Table B holds the same points as the rows below and some others, measured another way and shuffled. Each row below is followed by which row of B it is.
B:
[[ 232    3  -85  212 -148 -102    5  319  190  205  176   10  311  -23
    -1  199  326  441  254  209  -33 -236   86  108]
 [  37  -17 -161  -69  230   58  -26 -166  -73 -137 -404 -105 -348 -536
  -209 -123  362 -313  196   22 -273  -41  140  -18]
 [ 137 -231  552  -93  116 -249  152   48 -319 -392  136  265  210  595
  -111   -5 -414 -225 -245   60  685  148  134 -264]
 [  87   14  194   98  -55 -123  207  139  -83 -400  109  130   50  356
   -41  -62 -144  -60  182  220  190 -259  -75  -89]
 [ 266   11   79  257  176 -315  -23  -71  164   23  239  161    4  -48
   175   25  332   86  -81  274  166  225   -4  283]
 [ 393   89   65  -11  152   13  122 -156  -23  -48 -112  239  -22   78
  -540 -136   72 -230  137 -149  306  113  101 -183]
 [-117  302  160   12  313  -97  -56 -159 -221 -109 -229   23 -156 -166
  -240 -227  -98 -560    2 -135   84   76   59 -361]
 [ 682 -361  167   56 -159   17  436  -23  104 -603  202  367  -37  702
  -370  -14   45  212  224  361  445 -160 -205   53]
 [-236  188 -322 -406  -10  312   23    4 -168 -281 -800 -219 -234 -405
  -799 -318  -56 -364  622 -415 -513 -590  103 -472]
 [ 291 -243  133  148  134  -29  104  -79   48 -380    7   66 -234  115
   -52    6  326   61   17  494   51    9 -221  -72]
 [-123  103  -74   93 -161 -438   51   81  -10 -285  206   72  139  152
   277 -120 -131  105  208   82  -45 -327   -5  375]
 [-119  187   67    1  -59 -252  -40  197  -55  -50   46   32  309  179
  -118  -70 -215   59  156 -100   71 -264   53 -148]
 [ 173  464 -193  163  218 -181  -26 -109  233  304  -57  137  -39 -480
  -172 -171  311 -233  245 -214  -60  140  236  269]
 [ 253  206   -5  370 -217 -236  325  142  216 -400  384  227    0  388
   174 -107   41  142  416  398   65 -400 -231  362]
 [-371 -464 -152 -541 -213 -182  -96  177 -399 -378 -386 -228  202 -104
   -63    1 -243  126  174 -227 -238 -492  373   54]
 [ 251   27  395  387  212 -160  -89    1  -66   10  304  113  154  392
   -44  119  136  125 -248  414  367  169 -325 -493]
 [ 549  317 -131  469   31  -66  231  122  557  147  259  237  -48 -161
   -29    9  612  184  400  337  -11  -23  -24  442]
 [-328  251  159   -3  277 -173 -162  -99 -215 -204 -226 -100 -132 -108
  -119 -226 -136 -387  -40  -17  -96  -58 -111 -413]
 [-163  -49 -155 -206 -116 -244  -31  220   72 -143 -142  -55  196 -120
   -52  -59  -25  190  263 -103 -206 -339  215  243]
 [-526  419  250   31  207 -196 -215  362 -199  165 -166 -189  255 -280
   108  -27 -204 -316   13 -115  -83 -144  263 -393]
 [ -36   61  -98 -343   28   26  239 -110  -45 -596 -452   83 -293  -41
  -507 -395 -211 -436  414 -238 -108 -316  100    2]
 [  97  342   30  101  223  -76   23 -188  -21 -100 -124  116 -161  -68
  -341 -240   43 -358  147  -89   55   20  -63 -211]
 [ -25  103  242   32  301   -5  -44  -15 -301  -10 -194  -12  -56 -195
  -145  -29   20 -459  -63  -19  159  112  195 -401]
 [ 105   91  135  -37 -131   12  115  448   63   39  -29   76  425  229
  -378   76 -127  173  307  -69  169 -331  192 -280]
 [-151  183 -165 -172  374  161 -265 -142 -132  210 -644 -242 -235 -767
  -487 -128  341 -387  130 -263 -371   33  200 -447]
 [-185  206  193   86   25 -165   74  238 -135 -214   -1   -9   90   67
    88  -69 -175 -209  163  110   40 -263   80 -146]
 [ -44   73   68  -62  318 -111  -82  -91  -92   -4 -259  -13 -131 -392
  -110  -98  158 -369  -18  -70   -6  166  241  -62]
 [ 104 -138 -154 -265 -131  -28  118  319  120  -20 -244   15  242 -191
  -296   39   90  161  377 -178  -60 -284  461  226]
 [ 158   -8  175   -1  174   67  146    7  -49 -264 -196   77 -165   -8
  -283  -81   87 -280  116  138  112  -21   39 -249]
 [ 432 -198  107  -70 -160   66  438   35  -58 -589  -15  279  -53  499
  -414 -112 -135  -92  359  111  312 -300   -8  -20]
 [ 298 -122  128   50  167 -105  -92   38   24  196   29   94  202  -20
  -219  127  251  151 -101   54  251  206  138 -140]
 [ -64   50 -123 -266 -112  -62  128   44  -45 -418 -290   46    0  104
  -433 -259 -233 -108  398 -217 -112 -431   56  -52]
 [-501  262  175   -5  125 -261  -77  223 -285 -157 -139 -149   68 -214
   257 -112 -254 -389   65  -20 -111 -227  232 -130]
 [   8  -53  251  -51  -31  -61  -28  274  -13 -158  -31    9  300  410
  -351   27 -161  241   62   99  148 -251 -136 -516]
 [ 309  227  349  -12  313 -195  180  282  837 -126    9  369   97  246
  -520 -210   76  142   56  108  295  298  -39   90]
 [-356  229   62   44   16 -362    5  207  -43 -244   14  -52   62  -85
   317 -135 -166 -151  172   76 -136 -265  123  205]
 [-123  220  108  200  -20 -509   44  298  179  -57  312  106  251   17
   487  -22  -23   93   99  188   64  -99  188  511]
 [-561  328 -181 -251  136  -65 -174  -57 -241 -243 -575 -266 -210 -476
  -243 -345 -150 -467  301 -300 -507 -395   65 -284]
 [-483   74   73 -272   94 -393 -269  238 -237  126 -196 -145  366 -284
   104  -29 -255 -119  -58 -342  -46  -75  473  -15]
 [ 337 -189   75  108  108 -268  -16 -168   26 -107  179  176   37  144
   -25   19  210  142 -105  180  236  171  -31  133]
 [ 109  -90  -77  161  120 -285 -150  -19  235    0   98  -21  -12 -165
   146   37  428  319  -10  324 -152   44 -113  235]
 [  30  -32   -7  170  294  -61 -187 -102   12   32 -131 -144 -217 -415
    43   32  506  -20  -50  327 -220  116  -90 -115]
 [ 273  -47  153  228  231 -114  -26 -139  107 -151   83  102 -133  110
  -127  -23  304   67  -82  380  124  147 -292 -176]
 [-234  534 -292  123  199 -300 -274  -44  148  370 -133  -96   22 -681
    40 -168  268 -150  214 -249 -379  -18  205  220]
 [-182  214 -273 -195  -36 -109    5  213   92   20 -327  -89   77 -488
  -147 -136   68 -106  450 -279 -328 -329  409  257]
 [  57 -204   37  -34 -158   23  182  158 -114 -504  -87  -20  -31  245
  -139  -17  -13   97  294  278  -66 -462 -129 -154]
 [  47  167  223  169  -45 -174   49  271   81  -72  184   94  302  363
  -112   12  -99  184  128  162  167 -215 -121 -245]
 [ 206   75  -98  136 -150  -78   26  333  178  199   93   27  347  -11
  -143  139  226  380  315   76  -18 -277  138   43]
 [-441  219  283   29  196 -188 -211  233 -202  -52 -127 -178  155  -58
    53  -37 -178 -162  -66   73  -66 -150   -8 -503]
 [ 611   50   -3  284  -55  -97  218  172  339  164  300  290  208  102
  -127  120  382  267  262  194  280   20  154  313]
 [-266   17  -38 -124  -35 -214 -157  202   22 -118 -140 -145  202    0
  -108  -55  -58  231  140   -3 -232 -328  -44 -146]
 [ 565 -198   89  173   76   55  147   25  251 -103   80  185  -35  158
  -316   84  439  248  106  367  183   57 -133  -55]
 [-167  156  291   55   40 -182   74  323  -58 -206   32   26  184  173
    41  -34 -223 -129   99  121  132 -195   79 -183]
 [ 145 -184  228   66  -15 -253  206 -110 -260 -575  179  185  -71  448
    96  -89 -173 -151   -2  269  324 -101  -94   54]
 [ -22    4  132   62  174 -156  170 -121 -136 -510  -85   72 -334  -45
   129 -194   23 -412   81  249   18  -44    1  117]
 [-242   16  308   29    8 -224  -22  316 -214 -197   48  -57  260  204
   140   54 -233  -32   -5  158  125 -234   80 -261]
 [ 213    6  132   68  -59  110  307  212   25 -384  -64  112  -54  214
  -255  -50   12  -90  356  237   97 -326  -26 -157]
 [ 257 -109  -92 -209   79  162  134 -196  -73 -360 -391   67 -255  -30
  -637 -201  107 -209  278  -93  -25 -153  -17 -241]
 [-573  331 -271 -204  203 -170 -354  114    5  191 -519 -340   -8 -818
   -71 -165  145 -174  224 -302 -624 -230  282  -45]
 [ 495 -371  131   65   14  -74  154   39  101 -180  134  183   63  223
  -123  139  294  260   15  332  293   75   23  106]
 [ -84  231   -4  206  144 -308 -155  105 -152  357  100  -36  186 -473
   368   98  211 -177   -2  -29   25   87  428  216]
 [ 633 -179  110  157  -54   94  270  -33  126 -299  113  264  -23  486
  -478    6  198  199  217  306  307 -116 -256 -201]
 [  29 -197  203  -24  303 -172 -115 -104 -142 -152 -108  -11 -105 -117
     4    5  171 -141 -218  185  115  228   54 -142]
 [ 329 -147  158  334  190 -262  -39  -94  124  -87  299  126  -48  103
   206  100  414  219 -162  513  170  213 -211  114]
 [ 317  -49  -61  -47  -55   20  231 -165   -8 -458 -112  182 -160  286
  -489 -201    2  -61  319   40   76 -253 -175 -103]
 [  87  236   77  248  176 -104 -210  306  156  553   69  -48  344 -301
   -52  202  373  195   28   81   14   79  193 -206]
 [-305  252  -65    6  144 -138  -22 -107  -41 -428 -268 -107 -319 -195
   -57 -325  -15 -317  252   68 -358 -283 -191  -83]
 [-116 -159  314 -248   97   49 -183  217 -196  -89 -278 -101  325  320
  -614   42 -236  150  -76  -66  144 -158  -89 -913]
 [ 299   87  -35   84 -184 -128  170  393  273  140  170  176  402   99
  -153  106  118  318  354    5  148 -225  283  237]
 [ 208  -94  204   52  201 -231  146  -93    8 -306   61  198 -151   41
    64  -95   89 -244  -60  200  265  188  117  226]
 [ -94   44 -109 -101   51 -249  -19  162   75   11 -122  -16   98 -376
   101  -36  126  -40  184  -88 -130  -89  394  378]
 [ 361 -138   44   46   92  -73   89  -16   81  -72   11  151   11   31
  -211   36  260   62   80  131  180   75   87   60]]
Rows of B count from 0, top down.

[ 110  -81  -25 -140  -21    0  134 -118   81 -107  136   49   84  112
  -54   16   63  -28  -75 -117 -272  -70 -182  -47   94   28] => 4
[-117  -43  -50  165   88  -10  -38  -10  -81  205 -102  -91   79   42
   64    8  109 -151  -14   11   95    7   93   79  -22  -61] => 23
[-214  -12  -73  137  -19 -218 -129   56  -30  141 -164 -102   85  154
  -54  294  109 -181   54   -6   -7 -125  -57  257  -26  -94] => 48
[ 195  -95  182  125 -143  132  -72  395  -43   35 -101  264  303   78
   44 -143  216   89  484  -57 -181 -178  138 -193 -283  -35] => 10
[-151  -32   30  109  -81 -119 -155  143  -83   79 -176  -35  117  139
  -50  196  138 -102  192    3  -31 -140    3  104  -85  -75] => 46
[  50  -22  -47  108 -140 -169 -195   48  -95   -1 -207   15  189   62
  -32  105   40   16  104   55  156   -6  118    9   -4  -55] => 56
[-128  -58  -27  -38  -82 -265 -179  -65  182 -157  -76   80  117  128
 -139  346   29    1  -21   46 -172  -78 -121  124   18  -73] => 22
[ -93 -172 -120  257  326  337   87 -114  -64  196  267  175  120 -139
  396 -531  -22  -37  -93  -52   88  286  379 -230 -131  116] => 14
[ -43  -71  -89    5 -124 -166 -181 -103  -20 -178  -68   44  127   48
  -25  177   29   14  -15   43   -6   57   29  -39    3  -33] => 61
[-139 -112 -103 -100   -5  -88  -16 -244   67 -228  157   43   34   82
  -10  147   27  -58 -131  -51 -278   33 -128  -28   51   37] => 62
[   8  -94  -31  -78   19   -3   24 -205   51 -139   87   55   65   33
   -8    2   20    8 -107  -18 -157   46  -35 -106   90   21] => 71
[ -71  -11  -38  171  151   39   35  -71  -96  264  -83  -98   67   24
   98 -107   58 -131  -13   -3   96   13  143   43   52  -27] => 50
[ -74  -47  -70  -99 -105 -215  -96 -181   27 -187  -54  -52   55  117
 -129  294   50  -49  -82    9 -141  -43 -150   58  111  -40] => 42
[ 357  -22  -45  142 -196  -60  -40  327 -127  174 -164   98  330  132
    6  -96   95   37  245  -99  200 -117   97   13  -65  -38] => 13
[ 159  -93   65  -38  120   65  164   42  304  125   80  129  156   96
  -72  -33   79  -11  -99  -69 -190 -118 -148   50   38  -64] => 60
[  18  -90  257  -63   74  214   38  -53    8  -10  -32   56   50   -9
  -54 -169   72   89   97   51 -130  -28   86 -253   73   13] => 70
[ -76    4   85  -89   67 -212 -132 -356  232  -46 -313 -182  -17  -30
 -258  367   47  -18 -297  281   46   17  -65   60  282 -213] => 24
[-126   -2    1  129   13 -175  -65  108   31  228 -196 -107  101  166
  -93  254  142 -181   66    2  -12 -187  -83  275  -10 -130] => 19
[  87  -69   -2  132  175  229  147  -68 -114  231   36  -13   92  -45
  174 -344   71  -64  -16  -51   69   81  189 -147   32   25] => 18
[ 152   50   29   -7 -203 -310 -157   49  111  -89 -265   60  216  155
 -177  298   68   73  168   51 -126 -191  -64   99   60 -125] => 21
[  -5  -45  -74  -90    5  -99    6 -303   22 -136    7  -64   28   28
  -53   98    2  -27 -186   20  -88   59  -58  -46  183  -13] => 51
[ 126  -52   51  -84  -25 -100  -86 -217  141 -124 -171   -7   97  -35
 -143  135   30   79 -163  157   39   63   13 -103  171 -109] => 1
[ 180    6   21   99  204  143  224  -57   17  297   24   20  123   38
   96 -328   -1  -15   -6  -88  -25  -32  110  -35  141   32] => 68
[ 140   29    7   90 -196 -228 -198   97 -103   56 -341  -55  203   90
 -120  177   78   21  148   84  211  -84   86   59   53 -116] => 66
[ 150  -52  -36  134  -57   21   22  210 -126  193  -67   38  211  113
   49  -97  123  -61  177 -111   58  -97   54   17  -74  -15] => 35
[ 216  -50    5  -73   62   59  177 -119   92   49   53   34  112   56
  -34 -117   40   10  -98  -67 -110  -37  -65  -64  159   -5] => 49
[ -49  -29  -44  -13 -176 -323 -211   16   80 -127 -169   19  150  162
 -176  386   45   -8   41   39  -57 -120 -112  152   30  -98] => 6
[ -19  -59  -48  -61 -108 -154 -123 -158   -2 -218  -30   38   99   62
  -57  159   14   31  -20   26 -107   25  -22  -64   72   -1] => 9
[ -87  -18   91  -59  170  -47  104 -180  213  159 -119 -173  -28   85
 -169  219  140 -164 -204   63 -156 -134 -194  153  178 -154] => 65
[  55  -52   37   88  172  101   93  -62   61  263  -81  -70   78   -6
    9  -96  104  -95 -123   40   90    5   57    5   81  -90] => 47
[-566  -62 -144  148  103 -190 -229 -242  -96    4  -61 -169  -70   57
   60  313   60 -250 -113   84  -23   77   42  187  -27  -48] => 67
[  29  -18  -43  149 -100 -144 -117  199  -39  124 -146   57  219  141
   -9  103   87  -41  178  -38   46 -119   48  123  -78  -57] => 25
[  22  -85  -68 -117  -29  -68   66 -146  100 -148  132   58   79  120
  -56  101   32  -32  -84  -96 -278  -53 -173   -1   80   24] => 63
